Below is a small trained network, with its code and all its weights. Each question gives an input and a class and asks what happens when units are switched off, that is, made to give their printed mean instead of their output.

import numpy as np


def w(rows, s, z=0):
    codes = np.array(rows[::2]) - 128.0
    scale = np.full(codes.shape[1], s)
    scale[-1] = z or s
    return codes * scale


def norm(h):
    return h / np.sqrt((h * h).mean(-1, keepdims=True) + 1e-5)


def f(y):
    return np.maximum(y, 0)


def log_softmax(a):
    a = a - a.max(-1, keepdims=True)
    return a - np.log(np.exp(a).sum(-1, keepdims=True))


def net(x, mask):
    res = np.array(x, float).reshape(1, 8) / 4 @ E
    u = 0
    for l in range(3):
        y = f(norm(res) @ A[l][:, :-1].T + A[l][:, -1])
        res = res + np.where(mask[u : u + 13], y, B[l][:, -1]) @ B[l][:, :-1]
        u += 13
    return log_softmax(norm(res)[-1] @ U[:, :-1].T + U[:, -1])


A, B = {}, {}
E = w([
[188,169,221,117,124,173,145,29,177,151],'x0',
[155,180,152,36,125,151,137,167,175,157],'x1',
[179,109,57,158,141,117,141,54,182,70],'x2',
[126,179,88,153,125,130,98,148,164,93],'x3',
[157,76,183,102,196,103,83,172,163,102],'x4',
[172,143,129,180,152,123,115,131,118,254],'x5',
[141,184,110,137,160,49,63,68,194,153],'x6',
[158,197,77,106,61,163,65,103,134,102],'x7',
],0.009)
A[0] = w([
[157,142,189,138,160,91,129,160,183,141,121],'L0N0',
[131,165,202,98,127,111,144,82,152,156,254],'L0N1',
[184,204,78,145,112,191,107,102,175,71,148],'L0N2',
[88,206,61,117,128,105,129,143,135,139,144],'L0N3',
[109,103,93,156,138,108,154,149,120,112,122],'L0N4',
[160,155,150,100,133,139,125,155,137,223,31],'L0N5',
[135,103,141,122,131,85,109,174,157,110,6],'L0N6',
[99,172,200,116,107,195,216,177,124,99,206],'L0N7',
[122,114,108,123,134,119,139,119,118,80,22],'L0N8',
[86,194,35,110,107,94,122,134,146,139,205],'L0N9',
[125,74,134,126,126,144,130,111,102,106,55],'L0N10',
[122,133,72,254,117,131,170,53,107,142,73],'L0N11',
[168,136,81,90,132,143,199,63,175,150,113],'L0N12',
],0.015,0.0022)
B[0] = w([
[118,154,111,126,248,98,181,138,98,189,194],'L0N0',
[123,129,126,46,120,111,63,48,193,150,218],'L0N1',
[252,151,126,125,35,136,110,141,152,52,247],'L0N2',
[113,141,36,101,117,33,95,96,139,116,202],'L0N3',
[131,67,134,106,118,175,87,148,145,50,171],'L0N4',
[157,175,139,179,115,200,151,174,129,237,198],'L0N5',
[108,162,154,154,205,107,158,162,83,119,159],'L0N6',
[43,100,164,40,131,205,222,119,87,123,227],'L0N7',
[154,99,117,173,119,208,100,146,139,205,155],'L0N8',
[72,195,22,133,163,119,146,144,147,76,224],'L0N9',
[114,197,143,207,143,156,127,89,107,54,158],'L0N10',
[64,47,91,201,126,96,159,80,92,245,226],'L0N11',
[184,124,151,144,101,116,235,88,89,65,199],'L0N12',
],0.014,0.012)
A[1] = w([
[149,102,103,175,122,114,163,129,155,111,30],'L1N0',
[119,139,162,146,116,124,98,178,98,142,148],'L1N1',
[164,106,173,72,130,165,140,95,138,133,37],'L1N2',
[144,101,145,134,147,65,147,114,142,109,97],'L1N3',
[98,152,135,91,90,131,126,154,129,167,83],'L1N4',
[127,196,172,114,115,100,116,46,135,159,226],'L1N5',
[109,147,155,82,89,102,120,65,154,145,17],'L1N6',
[144,132,161,109,124,114,158,124,131,175,102],'L1N7',
[144,113,138,119,85,93,133,130,131,93,6],'L1N8',
[149,150,166,109,107,155,112,161,112,252,23],'L1N9',
[154,119,144,149,168,67,125,120,157,142,35],'L1N10',
[121,130,211,145,204,131,122,110,190,167,71],'L1N11',
[96,132,115,95,63,141,144,146,105,119,100],'L1N12',
],0.02,0.0023)
B[1] = w([
[148,166,139,96,96,77,136,89,95,197,204],'L1N0',
[163,90,123,106,125,108,164,63,114,67,150],'L1N1',
[55,160,172,125,62,89,109,54,79,103,236],'L1N2',
[145,119,118,135,129,156,129,68,172,132,167],'L1N3',
[180,69,54,120,149,129,165,77,169,79,189],'L1N4',
[138,136,172,27,134,175,71,118,113,118,254],'L1N5',
[138,95,174,110,131,158,164,145,227,72,205],'L1N6',
[134,146,139,122,144,180,89,74,60,93,206],'L1N7',
[154,158,127,168,145,150,131,177,97,157,170],'L1N8',
[194,109,171,157,170,176,108,209,107,252,248],'L1N9',
[135,95,149,94,166,158,209,129,154,133,178],'L1N10',
[83,160,53,96,178,133,100,90,107,195,233],'L1N11',
[116,89,108,105,193,163,153,166,148,124,220],'L1N12',
],0.019,0.0092)
A[2] = w([
[111,64,252,165,105,159,174,222,97,79,114],'L2N0',
[140,167,103,207,130,74,178,115,94,178,120],'L2N1',
[178,178,163,147,220,56,156,94,205,177,81],'L2N2',
[201,185,69,157,82,162,188,166,121,150,152],'L2N3',
[166,47,153,236,92,56,112,121,103,114,18],'L2N4',
[60,132,142,137,191,89,141,244,124,130,137],'L2N5',
[132,58,197,177,155,160,110,133,124,203,4],'L2N6',
[99,142,103,140,108,167,73,164,116,221,34],'L2N7',
[141,152,57,113,133,182,127,65,197,159,148],'L2N8',
[17,64,83,244,95,77,134,121,157,146,9],'L2N9',
[230,190,144,141,79,89,8,198,207,82,8],'L2N10',
[35,151,142,163,193,96,112,139,155,158,110],'L2N11',
[103,76,60,164,175,68,99,114,74,102,61],'L2N12',
],0.015,0.0026)
B[2] = w([
[166,179,194,118,112,136,123,60,146,159,173],'L2N0',
[169,98,104,88,70,131,125,118,66,83,200],'L2N1',
[135,194,69,144,79,218,136,146,99,104,192],'L2N2',
[184,105,109,152,94,107,120,79,165,143,212],'L2N3',
[142,130,99,150,110,35,174,177,143,128,162],'L2N4',
[91,139,79,144,93,146,132,100,122,39,175],'L2N5',
[96,146,96,122,155,146,81,126,118,190,193],'L2N6',
[135,117,111,159,146,72,139,133,171,144,184],'L2N7',
[127,89,221,223,85,123,107,185,141,124,254],'L2N8',
[80,84,147,76,128,112,82,150,118,202,198],'L2N9',
[104,199,117,142,194,123,4,186,238,148,181],'L2N10',
[136,127,101,168,128,175,175,152,109,108,173],'L2N11',
[128,148,163,112,194,80,150,157,103,131,205],'L2N12',
],0.025,0.012)
U = w([
[168,145,185,134,174,43,159,147,130,92,3],'0',
[116,138,224,70,110,172,154,55,135,93,174],'1',
[96,56,91,131,99,8,127,163,90,177,101],'2',
[214,121,83,175,37,97,158,110,133,124,145],'3',
[133,136,140,128,181,185,127,126,93,233,178],'4',
[65,142,80,119,174,134,173,165,100,45,157],'5',
[125,53,143,119,125,154,164,173,192,124,35],'6',
[180,187,113,145,109,92,45,167,224,106,159],'7',
],0.017,0.0054)

Each question gives the input, the list of numbers given to net, and the class t.
The units are the neurons (one row each of A and B). Each row of codes is followed by its name. A weight is (code - 128) times the scale printed after its matrix; where a second scale follows, it is the last column's (A, B and U).
mask holds one flag per neuron, layer by layer. A switched-off neuron (its flag False) gives its mean, the last column of its row in B, instead of its output. The means were averaged over made-up inputs and are rounded, as every weight is.
A unit's drop is (log p(t) with every unit on - log p(t) with that unit switched off) / (log p(t) with every unit on - log p(t) with every unit switched off).
The circuit of an input: a set's keep is (log p(t) with only the set's units on - log p(t) with every unit switched off) / (log p(t) with every unit on - log p(t) with every unit switched off). Starting from the 12 units with the biggest drops (on a tie, the unit counted first), units are removed one at a time, each time the one whose removal leaves the highest keep (on an exact tie, the one counted first), for as long as the keep stays at least 0.8.
circuit, biggest first: the units of the circuit, biggest drop first
k most important neurons: the k neurons with the biggest drops, biggest first
k most important neurons of layer l: the k neurons of layer l with the biggest drops, biggest first
drop of u: that unit's drop, to one decimal
input [8,6,8,7,8,-1,-1,-2], class 1: circuit, biggest first	L1N2
input [-2,-7,8,7,-8,-4,-5,-3], class 2: 2 most important neurons	L0N11, L2N9
input [6,-8,3,-2,5,-2,-2,6], class 3: 4 most important neurons	L0N11, L0N1, L1N0, L0N3
input [5,3,6,1,6,-6,4,-1], class 1: 3 most important neurons	L0N0, L0N9, L1N2
input [-4,-4,-7,3,1,2,6,5], class 5: 2 most important neurons of layer 0	L0N2, L0N9
input [-2,-5,3,-5,2,-5,-5,0], class 1: 4 most important neurons	L2N0, L1N9, L1N11, L0N11
input [-3,-3,6,-1,4,7,-4,-6], class 2: 2 most important neurons	L0N11, L1N5
input [5,-1,7,4,1,4,5,3], class 3: 4 most important neurons	L0N12, L0N11, L1N0, L1N10
input [8,-8,-4,8,3,-5,-2,5], class 7: circuit, biggest first	L0N2, L2N10
input [-8,-8,1,3,8,-2,-8,-8], class 0: 2 most important neurons	L0N7, L2N4
input [-4,-4,3,-6,0,-8,1,2], class 2: 2 most important neurons of layer 0	L0N7, L0N2
input [-1,-3,3,1,2,-6,-4,-3], class 1: 2 most important neurons	L0N11, L2N0
input [-3,-8,0,-5,3,-8,2,0], class 2: 2 most important neurons	L0N7, L1N5
input [1,5,-2,3,-8,0,-4,2], class 1: circuit, biggest first	L0N7
input [-1,-5,0,-2,-6,-8,3,3], class 2: 2 most important neurons	L0N11, L2N9
input [-5,-6,8,4,5,-6,-7,2], class 7: 4 most important neurons	L0N7, L0N4, L1N11, L0N0
input [-2,-7,-2,0,7,-5,3,3], class 5: 2 most important neurons	L0N2, L0N6
input [3,8,0,6,-8,7,-5,2], class 3: 3 most important neurons	L0N5, L2N3, L0N2
input [1,-6,7,-1,6,-4,-1,2], class 3: 3 most important neurons of layer 1	L1N5, L1N0, L1N6
input [-2,4,-2,2,-7,-6,5,-4], class 5: circuit, biggest first	L0N9
input [-4,7,2,8,-5,7,-3,-5], class 2: 3 most important neurons of layer 1	L1N9, L1N5, L1N6
input [0,7,-3,2,-8,-5,3,-5], class 6: 3 most important neurons of layer 0	L0N9, L0N1, L0N3
input [-3,-8,-1,-4,7,-4,5,6], class 0: 3 most important neurons of layer 0	L0N2, L0N11, L0N0
input [4,-4,4,4,0,2,-5,1], class 3: 2 most important neurons of layer 0	L0N2, L0N12
input [3,5,-4,-3,-1,-3,1,6], class 1: drop of L0N7	0.2
input [2,-1,-1,3,5,-2,-2,6], class 7: drop of L2N10	0.3
